Below are the code and all the weights of a small trained network. Each question names an input and a class and asks about switching units off, where a switched-off unit gives its printed mean instead of its output.

import numpy as np


def w(rows, s, z=0):
    codes = np.array(rows[::2]) - 128.0
    scale = np.full(codes.shape[1], s)
    scale[-1] = z or s
    return codes * scale


def f(y):
    return np.maximum(y, 0)


def log_softmax(a):
    a = a - a.max(-1, keepdims=True)
    return a - np.log(np.exp(a).sum(-1, keepdims=True))


def net(x, mask):
    res = np.array(x, float).reshape(1, 8) / 4 @ E
    y = f(res @ A[0][:, :-1].T + A[0][:, -1])
    res = res + np.where(mask, y, B[0][:, -1]) @ B[0][:, :-1]
    return log_softmax(res[-1] @ U[:, :-1].T + U[:, -1])


A, B = {}, {}
E = w([
[197,113,212],'x0',
[55,148,215],'x1',
[63,109,162],'x2',
[79,181,159],'x3',
[188,198,111],'x4',
[168,50,179],'x5',
[173,173,254],'x6',
[216,181,66],'x7',
],0.0073)
A[0] = w([
[144,113,92,129],'neuron 1',
[226,77,118,160],'neuron 2',
[81,34,140,205],'neuron 3',
[105,200,132,254],'neuron 4',
[146,139,174,71],'neuron 5',
[131,59,71,173],'neuron 6',
[102,167,164,100],'neuron 7',
[4,205,198,149],'neuron 8',
[155,236,138,136],'neuron 9',
[157,105,104,95],'neuron 10',
[131,69,209,199],'neuron 11',
[29,158,183,236],'neuron 12',
[240,168,195,235],'neuron 13',
],0.013,0.0085)
B[0] = w([
[51,101,166,160],'neuron 1',
[103,84,71,208],'neuron 2',
[117,173,106,220],'neuron 3',
[142,188,61,217],'neuron 4',
[141,127,179,146],'neuron 5',
[105,78,58,200],'neuron 6',
[78,1,113,154],'neuron 7',
[96,99,96,236],'neuron 8',
[149,191,120,186],'neuron 9',
[170,41,138,148],'neuron 10',
[71,162,101,217],'neuron 11',
[87,164,112,245],'neuron 12',
[94,197,123,250],'neuron 13',
],0.0089,0.013)
U = w([
[143,59,248,80],'0',
[68,106,31,160],'1',
[214,36,178,30],'2',
[125,183,128,120],'3',
[67,174,205,149],'4',
[149,55,62,43],'5',
[194,116,183,7],'6',
[151,193,79,254],'7',
],0.012,0.0068)

Each question gives the input, the list of numbers given to net, and the class t.
The units are the neurons (one row each of A and B). Each row of codes is followed by its name. A weight is (code - 128) times the scale printed after its matrix; where a second scale follows, it is the last column's (A, B and U).
mask holds one flag per neuron, in row order. A switched-off neuron (its flag False) gives its mean, the last column of its row in B, instead of its output. The means were averaged over made-up inputs and are rounded, as every weight is.
A unit's drop is (log p(t) with every unit on - log p(t) with that unit switched off) / (log p(t) with every unit on - log p(t) with every unit switched off).
The circuit of an input: a set's keep is (log p(t) with only the set's units on - log p(t) with every unit switched off) / (log p(t) with every unit on - log p(t) with every unit switched off). Starting from the 12 units with the biggest drops (on a tie, the unit counted first), units are removed one at a time, each time the one whose removal leaves the highest keep (on an exact tie, the one counted first), for as long as the keep stays at least 0.8.
units of the circuit, in order: the units of the circuit, biggest drop first
most important unit: the unit with the biggest drop
k most important neurons: the k neurons with the biggest drops, biggest first
drop when u is switched off: that unit's drop, to one decimal
input [3,-2,8,-2,-5,4,6,5], class 4: units of the circuit, in order : (neuron 4; neuron 6)
input [8,-7,0,2,1,3,3,-2], class 4: most important unit : neuron 4
input [6,-2,-8,-8,4,0,-6,-5], class 5: units of the circuit, in order : (neuron 12; neuron 10; neuron 11)
input [0,5,6,2,-6,5,5,-4], class 1: 3 most important neurons : (neuron 8; neuron 7; neuron 11)
input [4,8,-1,-8,-1,-3,1,-2], class 4: units of the circuit, in order : (neuron 6; neuron 2)
input [5,-1,1,-1,2,2,1,-4], class 4: 3 most important neurons : (neuron 6; neuron 4; neuron 8)
input [-3,5,5,3,6,6,6,-5], class 1: 4 most important neurons : (neuron 8; neuron 7; neuron 11; neuron 4)
input [6,-2,5,6,-4,8,-1,-2], class 4: units of the circuit, in order : (neuron 4; neuron 6)
input [-8,-7,0,6,4,3,0,-3], class 7: drop when neuron 8 is switched off : 0.6
input [-2,0,3,-8,-3,1,7,-1], class 4: drop when neuron 8 is switched off : 0.2
input [6,5,2,-2,2,-6,-4,6], class 7: drop when neuron 9 is switched off : 0.0
